Below are the code and all the weights of a small trained network. Each question names an input and a class and asks about switching units off, where a switched-off unit gives its printed mean instead of its output.

import numpy as np


def w(rows, s, z=0):
    codes = np.array(rows[::2]) - 128.0
    scale = np.full(codes.shape[1], s)
    scale[-1] = z or s
    return codes * scale


def f(y):
    return np.maximum(y, 0)


def log_softmax(a):
    a = a - a.max(-1, keepdims=True)
    return a - np.log(np.exp(a).sum(-1, keepdims=True))


def net(x, mask):
    res = np.array(x, float).reshape(1, 4) / 4 @ E
    y = f(res @ A[0][:, :-1].T + A[0][:, -1])
    res = res + np.where(mask, y, B[0][:, -1]) @ B[0][:, :-1]
    return log_softmax(res[-1] @ U[:, :-1].T + U[:, -1])


A, B = {}, {}
E = w([
[214,171,45,77,117,226,136,90],'x0',
[163,38,124,175,217,154,215,103],'x1',
[218,44,146,197,67,156,59,194],'x2',
[125,157,198,199,114,166,90,1],'x3',
],0.0088)
A[0] = w([
[49,163,109,58,165,87,202,62,174],'N1',
[46,172,106,77,160,115,172,103,96],'N2',
[71,181,120,68,53,89,43,150,4],'N3',
[106,121,97,58,148,117,155,216,114],'N4',
[213,167,69,67,131,242,139,130,82],'N5',
[162,86,138,159,159,134,187,120,78],'N6',
[206,84,147,205,65,171,80,172,135],'N7',
[132,63,102,191,186,134,247,113,17],'N8',
[40,87,191,186,162,13,131,177,109],'N9',
[50,164,104,95,172,111,151,75,180],'N10',
[138,21,158,140,182,127,189,110,35],'N11',
[143,96,69,33,131,109,187,197,116],'N12',
[216,150,55,40,146,209,120,74,57],'N13',
[211,107,99,119,100,192,87,127,182],'N14',
[156,85,78,137,95,109,134,193,109],'N15',
[182,25,153,179,115,166,76,168,149],'N16',
[92,204,151,67,32,109,29,152,17],'N17',
[195,103,133,93,153,108,99,218,140],'N18',
[183,162,162,144,89,171,170,14,139],'N19',
[166,30,151,164,199,126,193,97,23],'N20',
[101,141,193,201,147,145,75,2,122],'N21',
[89,86,76,107,142,96,159,198,112],'N22',
[186,153,24,70,80,175,125,81,34],'N23',
[203,51,161,228,35,146,47,206,184],'N24',
[59,207,152,94,175,127,218,101,178],'N25',
[100,173,145,67,59,101,31,146,26],'N26',
[79,72,228,176,149,32,99,180,39],'N27',
[133,75,163,128,182,164,220,107,97],'N28',
[39,99,201,162,152,29,114,134,59],'N29',
[60,182,127,83,178,126,222,83,170],'N30',
[101,159,136,94,64,73,56,141,15],'N31',
[23,51,191,163,122,33,109,167,39],'N32',
[109,121,62,97,134,73,157,213,125],'N33',
[68,124,204,191,117,171,98,35,81],'N34',
[90,150,163,119,63,52,95,141,98],'N35',
[128,115,87,62,177,62,169,168,124],'N36',
[68,157,130,55,163,144,169,82,70],'N37',
[140,90,97,181,196,129,212,113,24],'N38',
[112,45,165,138,150,109,177,121,75],'N39',
[160,133,222,218,95,162,63,48,188],'N40',
],0.0086,0.0018)
B[0] = w([
[70,46,49,79,89,104,159,212,225],'N1',
[41,79,79,118,103,109,151,175,199],'N2',
[136,197,228,125,38,185,174,121,205],'N3',
[207,150,176,92,163,65,70,124,195],'N4',
[102,152,88,213,213,192,98,92,214],'N5',
[101,151,190,131,73,168,173,134,170],'N6',
[50,56,65,111,113,102,137,185,213],'N7',
[162,182,205,134,38,165,183,100,199],'N8',
[136,135,52,207,216,184,94,70,234],'N9',
[85,58,89,111,111,69,149,190,203],'N10',
[139,173,195,132,44,192,178,95,190],'N11',
[209,142,183,111,189,63,46,114,205],'N12',
[142,158,72,232,210,214,106,66,215],'N13',
[84,103,71,170,161,168,123,147,195],'N14',
[190,91,144,57,116,66,68,202,178],'N15',
[49,42,63,101,72,104,170,194,211],'N16',
[140,181,200,129,23,176,203,108,218],'N17',
[174,87,150,56,143,54,48,160,185],'N18',
[189,153,177,80,184,54,32,132,204],'N19',
[138,183,196,118,41,165,196,95,199],'N20',
[227,150,186,21,175,33,45,171,229],'N21',
[176,145,194,87,186,49,69,124,188],'N22',
[120,168,96,234,198,209,108,43,202],'N23',
[41,2,33,89,77,71,193,183,249],'N24',
[72,64,54,108,100,112,127,200,218],'N25',
[110,200,185,152,39,161,178,154,200],'N26',
[137,105,54,207,213,190,95,64,221],'N27',
[127,171,171,128,55,166,192,116,188],'N28',
[117,123,87,198,207,168,85,82,217],'N29',
[74,48,61,91,89,112,162,175,219],'N30',
[137,160,183,131,69,198,194,110,186],'N31',
[136,160,34,223,210,189,79,75,224],'N32',
[205,162,196,84,155,59,65,149,199],'N33',
[218,123,179,69,177,54,44,124,212],'N34',
[137,198,169,178,83,215,155,70,187],'N35',
[186,135,189,63,150,70,70,152,192],'N36',
[75,34,64,136,129,102,119,152,192],'N37',
[140,197,207,127,48,177,191,88,185],'N38',
[141,188,172,167,75,193,168,105,177],'N39',
[185,116,168,44,161,63,46,193,232],'N40',
],0.0075,0.012)
U = w([
[51,50,50,87,89,64,163,208,253],'0',
[231,167,204,41,197,16,42,157,87],'1',
[129,170,58,231,231,199,104,63,103],'2',
[140,216,225,122,4,183,215,118,18],'3',
],0.012,0.0029)

Each question gives the input, the list of numbers given to net, and the class t.
The units are the neurons (one row each of A and B). Each row of codes is followed by its name. A weight is (code - 128) times the scale printed after its matrix; where a second scale follows, it is the last column's (A, B and U).
mask holds one flag per neuron, in row order. A switched-off neuron (its flag False) gives its mean, the last column of its row in B, instead of its output. The means were averaged over made-up inputs and are rounded, as every weight is.
A unit's drop is (log p(t) with every unit on - log p(t) with that unit switched off) / (log p(t) with every unit on - log p(t) with every unit switched off).
The circuit of an input: a set's keep is (log p(t) with only the set's units on - log p(t) with every unit switched off) / (log p(t) with every unit on - log p(t) with every unit switched off). Starting from the 12 units with the biggest drops (on a tie, the unit counted first), units are removed one at a time, each time the one whose removal leaves the highest keep (on an exact tie, the one counted first), for as long as the keep stays at least 0.8.
circuit, biggest first: the units of the circuit, biggest drop first
top k neurons: the k neurons with the biggest drops, biggest first
drop when u is switched off: that unit's drop, to one decimal
input [-1,-2,6,-7], class 1: top 2 neurons	(N33, N12)
input [3,-8,6,-1], class 3: circuit, biggest first	(N17)
input [-6,-3,-8,8], class 0: top 4 neurons	(N1, N25, N30, N2)
input [-3,-8,-6,6], class 3: top 2 neurons	(N17, N3)
input [8,2,5,-7], class 2: top 3 neurons	(N5, N13, N23)
input [7,3,-4,7], class 1: top 2 neurons	(N19, N21)
input [2,6,-5,-4], class 3: top 2 neurons	(N8, N38)
input [7,-6,-6,-7], class 1: top 3 neurons	(N12, N4, N33)
input [5,-2,-4,0], class 2: top 3 neurons	(N13, N23, N24)
input [-8,8,3,-3], class 2: top 4 neurons	(N9, N27, N32, N29)
input [8,-8,5,6], class 2: top 3 neurons	(N23, N13, N5)
input [6,5,7,3], class 0: top 2 neurons	(N24, N16)
input [-2,-7,-1,-6], class 3: drop when N21 is switched off	0.3
input [2,8,2,-7], class 3: circuit, biggest first	(N8)
input [-1,-5,1,-6], class 1: drop when N31 is switched off	0.0
input [8,6,2,-8], class 1: drop when N9 is switched off	0.2
